Below are the code and all the weights of a small trained network. Each question names an input and a class and asks about switching units off, where a switched-off unit gives its printed mean instead of its output.

import numpy as np


def w(rows, s, z=0):
    codes = np.array(rows[::2]) - 128.0
    scale = np.full(codes.shape[1], s)
    scale[-1] = z or s
    return codes * scale


def f(y):
    return np.maximum(y, 0)


def log_softmax(a):
    a = a - a.max(-1, keepdims=True)
    return a - np.log(np.exp(a).sum(-1, keepdims=True))


def net(x, mask):
    res = np.array(x, float).reshape(1, 5) / 4 @ E
    y = f(res @ A[0][:, :-1].T + A[0][:, -1])
    res = res + np.where(mask, y, B[0][:, -1]) @ B[0][:, :-1]
    return log_softmax(res[-1] @ U[:, :-1].T + U[:, -1])


A, B = {}, {}
E = w([
[230,109,82,16,76,205,102],'x0',
[67,74,185,93,91,188,1],'x1',
[233,177,187,129,149,60,38],'x2',
[175,61,73,229,238,161,101],'x3',
[173,188,232,219,137,204,193],'x4',
],0.0076)
A[0] = w([
[167,82,164,72,104,230,49,201],'neuron 1',
[182,208,199,150,126,239,194,34],'neuron 2',
[115,85,116,85,96,206,184,176],'neuron 3',
[101,132,186,167,112,1,100,157],'neuron 4',
[102,219,178,51,14,89,188,11],'neuron 5',
[186,69,167,145,161,93,100,104],'neuron 6',
[14,145,205,236,175,54,188,199],'neuron 7',
[174,97,44,206,183,199,129,65],'neuron 8',
[108,89,52,77,82,87,108,32],'neuron 9',
[95,99,92,69,168,63,111,25],'neuron 10',
[11,93,30,159,115,212,225,104],'neuron 11',
[164,169,252,139,141,233,143,24],'neuron 12',
[155,167,95,106,216,20,219,211],'neuron 13',
[227,172,62,75,139,157,179,110],'neuron 14',
[157,181,96,90,162,88,220,4],'neuron 15',
[226,65,144,124,192,99,88,106],'neuron 16',
[183,224,189,77,82,60,97,126],'neuron 17',
[141,104,69,95,115,33,76,56],'neuron 18',
[40,113,202,99,199,133,55,106],'neuron 19',
],0.0093,0.0019)
B[0] = w([
[85,110,185,84,200,107,137,203],'neuron 1',
[140,193,54,112,119,177,78,201],'neuron 2',
[162,132,169,154,150,79,122,181],'neuron 3',
[187,96,128,140,168,117,131,198],'neuron 4',
[79,80,88,210,108,30,106,214],'neuron 5',
[131,140,153,181,57,109,165,165],'neuron 6',
[143,91,112,81,174,118,78,251],'neuron 7',
[27,76,101,180,89,84,76,202],'neuron 8',
[152,179,89,120,116,120,83,190],'neuron 9',
[131,203,75,125,119,226,137,176],'neuron 10',
[226,197,184,193,141,90,140,233],'neuron 11',
[134,195,51,82,129,168,100,192],'neuron 12',
[85,190,172,63,191,169,168,219],'neuron 13',
[102,99,173,56,254,68,155,192],'neuron 14',
[46,143,143,110,117,136,156,180],'neuron 15',
[144,110,157,199,103,92,102,183],'neuron 16',
[141,158,156,200,131,81,147,214],'neuron 17',
[155,216,98,142,112,206,84,192],'neuron 18',
[73,153,169,68,199,179,157,181],'neuron 19',
],0.0094,0.013)
U = w([
[152,183,13,111,113,185,101,113],'0',
[57,132,192,69,171,142,153,124],'1',
[53,102,91,209,96,75,101,77],'2',
[248,152,210,179,118,112,137,128],'3',
[140,102,146,59,187,111,126,210],'4',
[119,126,147,109,119,142,158,253],'5',
[126,58,133,89,70,162,190,43],'6',
],0.014,0.004)

Each question gives the input, the list of numbers given to net, and the class t.
The units are the neurons (one row each of A and B). Each row of codes is followed by its name. A weight is (code - 128) times the scale printed after its matrix; where a second scale follows, it is the last column's (A, B and U).
mask holds one flag per neuron, in row order. A switched-off neuron (its flag False) gives its mean, the last column of its row in B, instead of its output. The means were averaged over made-up inputs and are rounded, as every weight is.
A unit's drop is (log p(t) with every unit on - log p(t) with that unit switched off) / (log p(t) with every unit on - log p(t) with every unit switched off).
The circuit of an input: a set's keep is (log p(t) with only the set's units on - log p(t) with every unit switched off) / (log p(t) with every unit on - log p(t) with every unit switched off). Starting from the 12 units with the biggest drops (on a tie, the unit counted first), units are removed one at a time, each time the one whose removal leaves the highest keep (on an exact tie, the one counted first), for as long as the keep stays at least 0.8.
units of the circuit, in order: the units of the circuit, biggest drop first
most important unit: the unit with the biggest drop
top k neurons: the k neurons with the biggest drops, biggest first
drop when u is switched off: that unit's drop, to one decimal
input [0,3,0,-8,5], class 2: most important unit	neuron 5
input [-3,-5,-2,-6,-6], class 0: top 3 neurons	(neuron 10; neuron 8; neuron 18)
input [-1,6,-4,-6,6], class 0: top 2 neurons	(neuron 12; neuron 2)
input [6,-8,5,-7,-7], class 1: units of the circuit, in order	(neuron 13; neuron 15)
input [0,-4,5,-5,6], class 0: top 2 neurons	(neuron 2; neuron 12)
input [-2,3,-8,6,6], class 3: top 3 neurons	(neuron 11; neuron 5; neuron 3)
input [-2,5,3,4,-3], class 1: top 2 neurons	(neuron 19; neuron 11)
input [1,6,-7,-4,6], class 3: top 3 neurons	(neuron 11; neuron 3; neuron 13)
input [1,3,3,8,-6], class 2: top 2 neurons	(neuron 16; neuron 8)
input [-2,7,4,1,-8], class 0: top 2 neurons	(neuron 18; neuron 10)
input [5,-3,7,-7,-1], class 2: top 2 neurons	(neuron 5; neuron 11)
input [1,-8,4,-7,5], class 1: top 2 neurons	(neuron 13; neuron 14)
input [8,0,0,-2,5], class 4: top 2 neurons	(neuron 14; neuron 1)
input [-2,7,3,4,-4], class 1: units of the circuit, in order	(neuron 19)
input [-5,3,0,7,6], class 2: top 3 neurons	(neuron 8; neuron 18; neuron 10)
input [-8,-6,-3,-3,-1], class 4: drop when neuron 1 is switched off	0.1
input [-1,3,-7,0,-2], class 3: drop when neuron 11 is switched off	0.4
input [-3,-1,-4,2,-5], class 0: drop when neuron 1 is switched off	0.1
